Below is a small trained network, with its code and all its weights. Each question gives an input and a class and asks what happens when units are switched off, that is, made to give their printed mean instead of their output.

import numpy as np


def w(rows, s, z=0):
    codes = np.array(rows[::2]) - 128.0
    scale = np.full(codes.shape[1], s)
    scale[-1] = z or s
    return codes * scale


def f(y):
    return y / 2 * (1 + np.tanh(0.7978845608 * (y + 0.044715 * y**3)))


def log_softmax(a):
    a = a - a.max(-1, keepdims=True)
    return a - np.log(np.exp(a).sum(-1, keepdims=True))


def net(x, mask):
    res = np.array(x, float).reshape(1, 7) / 4 @ E
    y = f(res @ A[0][:, :-1].T + A[0][:, -1])
    res = res + np.where(mask, y, B[0][:, -1]) @ B[0][:, :-1]
    return log_softmax(res[-1] @ U[:, :-1].T + U[:, -1])


A, B = {}, {}
E = w([
[208,71,42,136,113,153,1],'x0',
[74,201,222,68,80,185,59],'x1',
[86,112,102,128,200,107,206],'x2',
[117,114,87,58,79,40,73],'x3',
[165,55,130,166,103,187,211],'x4',
[165,164,105,18,159,131,106],'x5',
[175,134,219,100,74,170,77],'x6',
],0.0078)
A[0] = w([
[73,86,132,97,179,105,182,116],'n1',
[158,103,139,101,137,185,168,104],'n2',
[168,128,108,182,188,62,125,70],'n3',
[183,83,148,138,151,106,97,46],'n4',
[186,84,20,166,156,172,120,174],'n5',
[154,107,176,47,189,136,170,159],'n6',
[159,94,120,94,111,81,30,224],'n7',
[130,194,111,121,53,134,190,65],'n8',
[162,53,52,151,162,90,122,203],'n9',
[106,159,163,136,86,162,144,254],'n10',
[140,125,203,112,41,205,104,246],'n11',
[75,82,164,147,99,52,255,235],'n12',
[70,106,140,165,86,192,141,213],'n13',
],0.0099,0.0032)
B[0] = w([
[118,190,142,169,192,88,88,184],'n1',
[171,101,135,178,133,119,152,153],'n2',
[27,32,173,204,36,116,162,169],'n3',
[150,94,68,133,107,143,89,141],'n4',
[104,79,175,196,104,228,197,208],'n5',
[149,151,57,90,143,62,90,171],'n6',
[175,151,120,62,88,218,180,194],'n7',
[113,103,219,126,139,111,191,146],'n8',
[37,109,95,217,48,254,196,207],'n9',
[177,114,117,98,171,88,79,198],'n10',
[160,36,107,59,110,85,111,242],'n11',
[115,127,110,147,235,29,79,249],'n12',
[209,52,129,123,188,86,56,190],'n13',
],0.0071,0.012)
U = w([
[166,190,149,10,103,161,102,4],'0',
[167,118,144,62,126,122,130,174],'1',
[101,168,148,123,166,62,185,91],'2',
[142,115,115,134,106,164,185,145],'3',
[93,186,146,122,184,123,159,90],'4',
],0.011,0.0027)

Each question gives the input, the list of numbers given to net, and the class t.
The units are the neurons (one row each of A and B). Each row of codes is followed by its name. A weight is (code - 128) times the scale printed after its matrix; where a second scale follows, it is the last column's (A, B and U).
mask holds one flag per neuron, in row order. A switched-off neuron (its flag False) gives its mean, the last column of its row in B, instead of its output. The means were averaged over made-up inputs and are rounded, as every weight is.
A unit's drop is (log p(t) with every unit on - log p(t) with that unit switched off) / (log p(t) with every unit on - log p(t) with every unit switched off).
The circuit of an input: a set's keep is (log p(t) with only the set's units on - log p(t) with every unit switched off) / (log p(t) with every unit on - log p(t) with every unit switched off). Starting from the 12 units with the biggest drops (on a tie, the unit counted first), units are removed one at a time, each time the one whose removal leaves the highest keep (on an exact tie, the one counted first), for as long as the keep stays at least 0.8.
units of the circuit, in order: the units of the circuit, biggest drop first
top k neurons: the k neurons with the biggest drops, biggest first
drop when u is switched off: that unit's drop, to one decimal
input [1,-6,1,-1,-3,0,-5], class 3: units of the circuit, in order => n9
input [-1,0,-2,7,4,-4,8], class 0: units of the circuit, in order => n7, n3, n5
input [-1,0,-2,-6,4,2,0], class 1: units of the circuit, in order => n9, n13
input [-8,-2,-4,7,5,4,1], class 2: units of the circuit, in order => n12, n7
input [1,0,-4,-8,-3,5,2], class 0: top 2 neurons => n12, n3
input [-4,-3,-8,-8,6,2,-7], class 4: units of the circuit, in order => n12, n11
input [2,2,4,-5,2,-2,6], class 1: units of the circuit, in order => n9, n11
input [-5,8,-1,1,-7,-8,0], class 1: units of the circuit, in order => n11, n13, n10
input [2,8,-4,-3,3,-8,-5], class 1: drop when n7 is switched off => 0.0
input [-3,-2,3,-5,7,-7,-3], class 2: drop when n12 is switched off => 0.5
input [0,7,4,-2,-2,-7,4], class 1: drop when n7 is switched off => 0.1
